Below is a small trained network, with its code and all its weights. Each question gives an input and a class and asks what happens when units are switched off, that is, made to give their printed mean instead of their output.

import numpy as np


def w(rows, s, z=0):
    codes = np.array(rows[::2]) - 128.0
    scale = np.full(codes.shape[1], s)
    scale[-1] = z or s
    return codes * scale


def f(y):
    return y / 2 * (1 + np.tanh(0.7978845608 * (y + 0.044715 * y**3)))


def log_softmax(a):
    a = a - a.max(-1, keepdims=True)
    return a - np.log(np.exp(a).sum(-1, keepdims=True))


def net(x, mask):
    res = np.array(x, float).reshape(1, 5) / 4 @ E
    y = f(res @ A[0][:, :-1].T + A[0][:, -1])
    res = res + np.where(mask, y, B[0][:, -1]) @ B[0][:, :-1]
    return log_softmax(res[-1] @ U[:, :-1].T + U[:, -1])


A, B = {}, {}
E = w([
[194,157,151,159,141,151,252],'x0',
[133,113,216,62,78,101,158],'x1',
[145,189,67,95,100,118,131],'x2',
[82,103,101,171,47,110,185],'x3',
[132,122,123,125,126,134,130],'x4',
],0.011)
A[0] = w([
[152,171,154,148,157,116,191,2],'n0',
[195,112,148,93,248,184,66,77],'n1',
[77,123,71,108,125,118,31,59],'n2',
[50,20,167,192,177,195,114,111],'n3',
[92,139,143,190,61,119,131,50],'n4',
[148,84,164,84,48,114,147,65],'n5',
[81,83,130,80,104,70,73,53],'n6',
[108,204,33,52,73,122,115,83],'n7',
[91,84,94,156,74,123,144,110],'n8',
[115,165,59,158,166,133,132,62],'n9',
[162,188,91,125,67,176,113,80],'n10',
[73,142,138,135,130,110,94,58],'n11',
[117,95,57,218,190,162,116,52],'n12',
[110,78,97,167,96,103,166,101],'n13',
[162,159,123,178,150,151,172,146],'n14',
[132,137,159,50,149,124,132,61],'n15',
[90,88,193,174,149,143,135,67],'n16',
],0.011,0.0079)
B[0] = w([
[112,90,208,121,99,211,229,160],'n0',
[145,220,94,182,150,135,111,253],'n1',
[130,86,144,150,119,210,202,239],'n2',
[241,156,145,74,24,102,151,254],'n3',
[131,218,158,162,190,137,143,160],'n4',
[38,142,165,104,230,95,96,191],'n5',
[81,132,135,122,114,203,191,234],'n6',
[232,132,216,115,75,98,120,225],'n7',
[155,202,110,203,188,165,64,201],'n8',
[93,144,196,78,129,89,155,175],'n9',
[132,158,176,60,100,125,101,158],'n10',
[92,129,165,119,98,173,149,148],'n11',
[2,110,255,75,184,49,154,210],'n12',
[156,233,111,197,200,144,87,188],'n13',
[122,55,126,136,78,183,149,223],'n14',
[68,185,152,149,218,106,108,167],'n15',
[192,141,180,97,95,103,147,173],'n16',
],0.0097,0.0075)
U = w([
[113,106,143,131,112,248,162,83],'0',
[143,215,114,174,163,152,101,86],'1',
[66,132,168,85,164,58,128,109],'2',
[139,125,119,132,115,129,117,250],'3',
[201,147,153,95,75,96,125,81],'4',
[146,69,46,131,116,108,62,196],'5',
[120,83,23,129,117,81,99,86],'6',
],0.014,0.023)

Each question gives the input, the list of numbers given to net, and the class t.
The units are the neurons (one row each of A and B). Each row of codes is followed by its name. A weight is (code - 128) times the scale printed after its matrix; where a second scale follows, it is the last column's (A, B and U).
mask holds one flag per neuron, in row order. A switched-off neuron (its flag False) gives its mean, the last column of its row in B, instead of its output. The means were averaged over made-up inputs and are rounded, as every weight is.
A unit's drop is (log p(t) with every unit on - log p(t) with that unit switched off) / (log p(t) with every unit on - log p(t) with every unit switched off).
The circuit of an input: a set's keep is (log p(t) with only the set's units on - log p(t) with every unit switched off) / (log p(t) with every unit on - log p(t) with every unit switched off). Starting from the 12 units with the biggest drops (on a tie, the unit counted first), units are removed one at a time, each time the one whose removal leaves the highest keep (on an exact tie, the one counted first), for as long as the keep stays at least 0.8.
units of the circuit, in order: the units of the circuit, biggest drop first
top k neurons: the k neurons with the biggest drops, biggest first
drop of u: that unit's drop, to one decimal
input [-3,2,1,-7,4], class 1: units of the circuit, in order => [n1]
input [-3,8,8,-5,3], class 2: top 2 neurons => [n15, n3]
input [0,-7,-8,8,-8], class 1: top 4 neurons => [n13, n8, n4, n7]
input [7,2,7,5,-3], class 0: top 3 neurons => [n0, n14, n3]
input [5,-4,3,6,-1], class 1: top 2 neurons => [n13, n8]
input [4,-4,-3,6,3], class 1: top 4 neurons => [n13, n8, n4, n2]
input [-4,8,-2,-8,-3], class 1: top 2 neurons => [n1, n12]
input [-7,5,-2,-5,4], class 0: top 2 neurons => [n6, n2]
input [4,-7,-5,6,-4], class 2: top 2 neurons => [n12, n1]
input [5,8,1,-8,8], class 1: units of the circuit, in order => [n1, n15]
input [2,8,-3,-7,-8], class 2: top 4 neurons => [n8, n13, n5, n15]
input [-6,-3,6,8,-6], class 1: top 3 neurons => [n8, n13, n4]
input [0,4,-5,2,-3], class 4: top 2 neurons => [n3, n12]
input [-4,0,8,-2,4], class 4: units of the circuit, in order => [n7]
input [-1,7,6,0,-1], class 2: top 2 neurons => [n5, n3]
input [7,7,8,-7,-8], class 3: top 2 neurons => [n2, n6]
input [-8,5,0,-4,4], class 0: drop of n6 => 0.1
input [2,3,-8,-2,1], class 4: drop of n3 => 0.2
input [-6,-3,-4,3,2], class 0: drop of n2 => 0.8
input [4,8,-4,3,-2], class 2: units of the circuit, in order => [n5]
